Below is a small trained network, with its code and all its weights. Each question gives an input and a target symbol and asks what happens when units are switched off, that is, made to give their printed mean instead of their output.

import numpy as np


def w(rows, s, z=0):
    codes = np.array(rows[::2]) - 128.0
    scale = np.full(codes.shape[1], s)
    scale[-1] = z or s
    return codes * scale


def norm(h):
    return h / np.sqrt((h * h).mean(-1, keepdims=True) + 1e-5)


def f(y):
    return np.maximum(y, 0)


def softmax(a):
    e = np.exp(a - a.max(-1, keepdims=True))
    return e / e.sum(-1, keepdims=True)


def log_softmax(a):
    a = a - a.max(-1, keepdims=True)
    return a - np.log(np.exp(a).sum(-1, keepdims=True))


def net(x, mask):
    ids = ['ΞΨαβγδεζηθλμπσφω'.index(c) for c in x.split()]
    T = len(ids)
    res = E[ids] + P[:T]
    r = norm(res)
    for j in range(2):
        rows = slice(2 * j, 2 * j + 2)
        q, k, v = (r @ M[0][rows].T for M in (Q, K, V))
        z = softmax(np.where(np.tri(T) > 0, q @ k.T / 2**0.5, -1e9)) @ v
        o = O[0][rows]
        res = res + np.where(mask[j], z, o[:, -1]) @ o[:, :-1]
    y = f(norm(res) @ A[0][:, :-1].T + A[0][:, -1])
    res = res + np.where(mask[2:6], y, B[0][:, -1]) @ B[0][:, :-1]
    return log_softmax(norm(res)[-1] @ U[:, :-1].T + U[:, -1])


Q, K, V, O, A, B = {}, {}, {}, {}, {}, {}
E = w([
[21,134,198],'Ξ',
[27,107,207],'Ψ',
[77,150,66],'α',
[33,127,211],'β',
[159,136,85],'γ',
[170,135,87],'δ',
[170,16,165],'ε',
[121,21,177],'ζ',
[138,115,23],'η',
[19,127,205],'θ',
[170,12,166],'λ',
[102,138,55],'μ',
[163,137,86],'π',
[8,192,104],'σ',
[36,171,88],'φ',
[27,126,198],'ω',
],0.011)
P = w([
[178,225,66],'0',
[5,124,121],'1',
[13,125,126],'2',
[68,156,113],'3',
[110,136,135],'4',
[169,162,134],'5',
[66,129,125],'6',
[20,114,122],'7',
[126,127,145],'8',
[213,168,146],'9',
[74,126,126],'10',
[66,71,72],'11',
],0.024)
Q[0] = w([
[95,84,106],'H1',
[141,217,2],'H1',
[149,174,114],'H2',
[140,204,95],'H2',
],0.048)
K[0] = w([
[128,172,170],'H1',
[3,74,200],'H1',
[80,117,117],'H2',
[83,71,98],'H2',
],0.045)
V[0] = w([
[188,166,129],'H1',
[83,130,213],'H1',
[85,220,119],'H2',
[144,51,2],'H2',
],0.033)
O[0] = w([
[174,193,167,53],'H1',
[162,57,81,161],'H1',
[253,116,139,252],'H2',
[12,194,41,178],'H2',
],0.027,0.016)
A[0] = w([
[147,98,253,132],'N1',
[83,139,232,112],'N2',
[148,158,62,254],'N3',
[104,76,59,55],'N4',
],0.042,0.0065)
B[0] = w([
[1,137,108,165],'N1',
[44,105,167,156],'N2',
[140,31,116,207],'N3',
[141,212,157,252],'N4',
],0.058,0.027)
U = w([
[157,144,165,57],'Ξ',
[125,86,112,91],'Ψ',
[141,92,132,104],'α',
[107,133,2,125],'β',
[129,90,119,63],'γ',
[156,98,139,148],'δ',
[132,69,96,209],'ε',
[144,188,157,1],'ζ',
[64,173,126,137],'η',
[188,116,141,184],'θ',
[160,140,157,74],'λ',
[48,147,156,206],'μ',
[164,131,129,82],'π',
[103,93,125,170],'σ',
[176,152,172,127],'φ',
[128,87,115,100],'ω',
],0.02,0.0068)

Each question gives the input, a string of symbols that net reads in full, and the target symbol t.
The units are the heads (2 rows each of Q, K, V and O) and the neurons (one row each of A and B). Each row of codes is followed by its name. A weight is (code - 128) times the scale printed after its matrix; where a second scale follows, it is the last column's (O, A, B and U).
mask holds one flag per unit, heads first, then neurons. A switched-off unit (its flag False) gives its mean, the last column of its rows in O or B, instead of its output. The means were averaged over made-up inputs and are rounded, as every weight is.
A unit's drop is (log p(t) with every unit on - log p(t) with that unit switched off) / (log p(t) with every unit on - log p(t) with every unit switched off).
The circuit of an input: a set's keep is (log p(t) with only the set's units on - log p(t) with every unit switched off) / (log p(t) with every unit on - log p(t) with every unit switched off). Starting from all 6 units, units are removed one at a time, each time the one whose removal leaves the highest keep (on an exact tie, the one counted first), for as long as the keep stays at least 0.8.
circuit, biggest first: the units of the circuit, biggest drop first
top k neurons: the k neurons with the biggest drops, biggest first
heads that matter: for each layer, one digit per head in row order, 1 if its drop is at least 0.15 and else 0, layers parted by /
drop when u is switched off: that unit's drop, to one decimal
input Ξ μ μ η π Ξ α σ, target ε: top 2 neurons => (N4; N1)
input Ξ θ μ, target ε: circuit, biggest first => (H2; N4)
input Ξ π α μ α, target θ: circuit, biggest first => (N1)
input η σ γ δ Ξ α θ η α σ, target β: circuit, biggest first => (H1; N4)
input Ξ α δ, target ε: circuit, biggest first => (H2; N4)
input ζ η α α η π η ε λ α δ γ, target θ: heads that matter => 00
input η η α η γ η α γ, target β: circuit, biggest first => (H2; N2; N1)
input η Ξ Ξ Ξ η σ, target ε: heads that matter => 11
input Ξ η η, target ε: circuit, biggest first => (N4; H2)
input Ψ η η α π, target β: circuit, biggest first => (H1; N2)
input η η α α α α α σ σ, target θ: circuit, biggest first => (N1; N4; N3)
input π η μ η, target β: top 2 neurons => (N3; N4)
input η λ η ε π η η σ, target β: circuit, biggest first => (H2; N2; N1)
input η η δ ε π α α π, target θ: circuit, biggest first => (H2)
input ζ α η α π η λ μ, target β: top 2 neurons => (N2; N3)
input η α α δ, target θ: top 2 neurons => (N1; N4)
input η η ω η η λ η π π, target β: top 2 neurons => (N4; N3)
input η φ η η ε α η θ φ Ξ α η, target ε: top 3 neurons => (N4; N1; N2)
input μ η α η φ μ, target β: top 2 neurons => (N3; N4)
input η ε ε α Ξ ε π η η η ω φ, target β: top 2 neurons => (N2; N1)
input π π σ γ η Ξ δ, target β: top neuron => (N3)
input γ η ε η δ γ π η η δ, target β: drop when H1 is switched off => 0.5
input ω γ η Ψ α η η ε η, target β: drop when N4 is switched off => 0.1
input η η σ α π η η π σ α η π, target θ: drop when H2 is switched off => 0.0
input λ φ ε η σ φ Ξ η α α, target β: drop when H2 is switched off => 0.6
